Below is a small trained network, with its code and all its weights. Each question gives an input and a class and asks what happens when units are switched off, that is, made to give their printed mean instead of their output.

import numpy as np


def w(rows, s, z=0):
    codes = np.array(rows[::2]) - 128.0
    scale = np.full(codes.shape[1], s)
    scale[-1] = z or s
    return codes * scale


def norm(h):
    return h / np.sqrt((h * h).mean(-1, keepdims=True) + 1e-5)


def f(y):
    return y / 2 * (1 + np.tanh(0.7978845608 * (y + 0.044715 * y**3)))


def log_softmax(a):
    a = a - a.max(-1, keepdims=True)
    return a - np.log(np.exp(a).sum(-1, keepdims=True))


def net(x, mask):
    res = np.array(x, float).reshape(1, 5) / 4 @ E
    u = 0
    for l in range(4):
        y = f(norm(res) @ A[l][:, :-1].T + A[l][:, -1])
        res = res + np.where(mask[u : u + 3], y, B[l][:, -1]) @ B[l][:, :-1]
        u += 3
    return log_softmax(norm(res)[-1] @ U[:, :-1].T + U[:, -1])


A, B = {}, {}
E = w([
[63,160,242,170,119,159,117,115,216,189],'x0',
[130,124,122,115,129,126,134,119,133,135],'x1',
[187,190,165,102,217,173,82,62,77,162],'x2',
[253,64,156,159,194,67,125,190,192,170],'x3',
[126,129,159,76,115,43,18,77,189,35],'x4',
],0.0043)
A[0] = w([
[150,192,147,72,252,126,71,78,53,191,45],'0.n0',
[24,70,76,125,94,45,179,208,187,112,82],'0.n1',
[124,116,118,201,147,181,229,149,53,215,4],'0.n2',
],0.0036,0.0025)
B[0] = w([
[200,120,194,191,2,120,178,67,102,111,183],'0.n0',
[254,203,227,181,94,128,114,40,63,134,252],'0.n1',
[119,136,109,176,185,107,181,78,214,14,225],'0.n2',
],0.0064,0.0023)
A[1] = w([
[129,145,118,139,135,191,230,189,94,216,47],'1.n0',
[88,57,108,168,2,71,169,196,160,114,2],'1.n1',
[63,142,195,175,116,150,120,113,205,226,13],'1.n2',
],0.0049,0.0025)
B[1] = w([
[140,139,64,161,171,104,111,24,239,34,221],'1.n0',
[238,201,181,149,84,235,145,74,76,164,157],'1.n1',
[139,89,194,2,179,173,168,242,59,59,252],'1.n2',
],0.0064,0.0022)
A[2] = w([
[3,212,90,126,98,185,146,118,69,153,62],'2.n0',
[183,85,122,176,193,108,118,212,174,246,145],'2.n1',
[184,90,21,103,116,119,147,155,52,96,5],'2.n2',
],0.0059,0.0021)
B[2] = w([
[172,44,83,108,110,62,69,169,129,218,252],'2.n0',
[43,119,56,69,48,123,66,111,68,179,206],'2.n1',
[62,150,254,82,154,185,126,230,138,115,193],'2.n2',
],0.007,0.0036)
A[3] = w([
[118,134,190,63,183,152,162,217,64,52,2],'3.n0',
[83,169,171,109,150,3,42,83,188,41,34],'3.n1',
[230,168,196,126,93,159,145,48,70,165,59],'3.n2',
],0.0048,0.00091)
B[3] = w([
[43,127,237,36,176,203,175,160,225,213,245],'3.n0',
[95,113,32,210,208,189,253,107,154,108,196],'3.n1',
[209,224,164,195,64,129,157,213,74,125,254],'3.n2',
],0.0055,0.0029)
U = w([
[74,124,254,32,182,175,150,184,141,128,160],'0',
[212,212,205,209,60,121,129,95,58,124,217],'1',
[94,120,44,196,225,134,179,54,202,59,108],'2',
[109,56,54,66,83,59,34,119,72,223,4],'3',
],0.0091,0.0015)

Each question gives the input, the list of numbers given to net, and the class t.
The units are the neurons (one row each of A and B). Each row of codes is followed by its name. A weight is (code - 128) times the scale printed after its matrix; where a second scale follows, it is the last column's (A, B and U).
mask holds one flag per neuron, layer by layer. A switched-off neuron (its flag False) gives its mean, the last column of its row in B, instead of its output. The means were averaged over made-up inputs and are rounded, as every weight is.
A unit's drop is (log p(t) with every unit on - log p(t) with that unit switched off) / (log p(t) with every unit on - log p(t) with every unit switched off).
The circuit of an input: a set's keep is (log p(t) with only the set's units on - log p(t) with every unit switched off) / (log p(t) with every unit on - log p(t) with every unit switched off). Starting from all 12 units, units are removed one at a time, each time the one whose removal leaves the highest keep (on an exact tie, the one counted first), for as long as the keep stays at least 0.8.
circuit, biggest first: the units of the circuit, biggest drop first
most important unit: the unit with the biggest drop
k most important neurons: the k neurons with the biggest drops, biggest first
top k neurons in layer l: the k neurons of layer l with the biggest drops, biggest first
drop of u: that unit's drop, to one decimal
input [2,4,8,-1,5], class 1: circuit, biggest first	(0.n0)
input [3,4,4,1,8], class 2: 2 most important neurons	(3.n1, 0.n1)
input [-3,5,2,-7,5], class 3: 3 most important neurons	(2.n0, 0.n2, 1.n0)
input [-7,-4,-2,6,6], class 0: 3 most important neurons	(2.n2, 1.n0, 0.n2)
input [-7,8,-8,3,-7], class 1: 2 most important neurons	(1.n1, 1.n2)
input [-6,-8,-6,4,-8], class 2: 2 most important neurons	(1.n0, 1.n2)
input [7,-4,3,3,8], class 2: 3 most important neurons	(3.n1, 2.n2, 1.n1)
input [-8,1,-6,-6,8], class 0: 2 most important neurons	(2.n2, 1.n0)
input [3,-3,-5,-2,5], class 1: 3 most important neurons	(0.n2, 1.n0, 1.n1)
input [2,4,-4,7,3], class 3: 2 most important neurons	(2.n1, 0.n0)
input [6,-6,-8,0,-8], class 1: 3 most important neurons	(1.n1, 0.n1, 2.n2)
input [-6,6,-8,4,-6], class 1: 4 most important neurons	(1.n1, 1.n2, 0.n1, 1.n0)
input [2,-4,6,-7,2], class 3: circuit, biggest first	(2.n0, 0.n1)
input [-5,3,1,3,0], class 0: circuit, biggest first	(2.n2)
input [-4,-2,3,0,4], class 0: 4 most important neurons	(0.n1, 2.n2, 1.n0, 0.n2)
input [-8,-5,-6,7,-8], class 0: 2 most important neurons	(2.n2, 2.n0)
input [-5,4,-6,-5,-2], class 1: top 2 neurons in layer 2	(2.n0, 2.n1)
input [-7,-6,3,6,-1], class 0: top 2 neurons in layer 2	(2.n2, 2.n0)
input [6,-6,-5,-7,-2], class 3: top 2 neurons in layer 2	(2.n0, 2.n2)
input [-5,4,3,-5,-4], class 0: most important unit	2.n2
input [-7,5,6,-1,8], class 2: top 2 neurons in layer 1	(1.n2, 1.n1)
input [5,2,-7,-3,6], class 1: top 2 neurons in layer 1	(1.n1, 1.n0)
input [-5,-3,0,3,-6], class 2: drop of 3.n0	-0.1
input [-7,-8,0,5,-1], class 0: drop of 2.n2	3.1
input [3,-2,3,8,0], class 3: drop of 2.n1	0.4
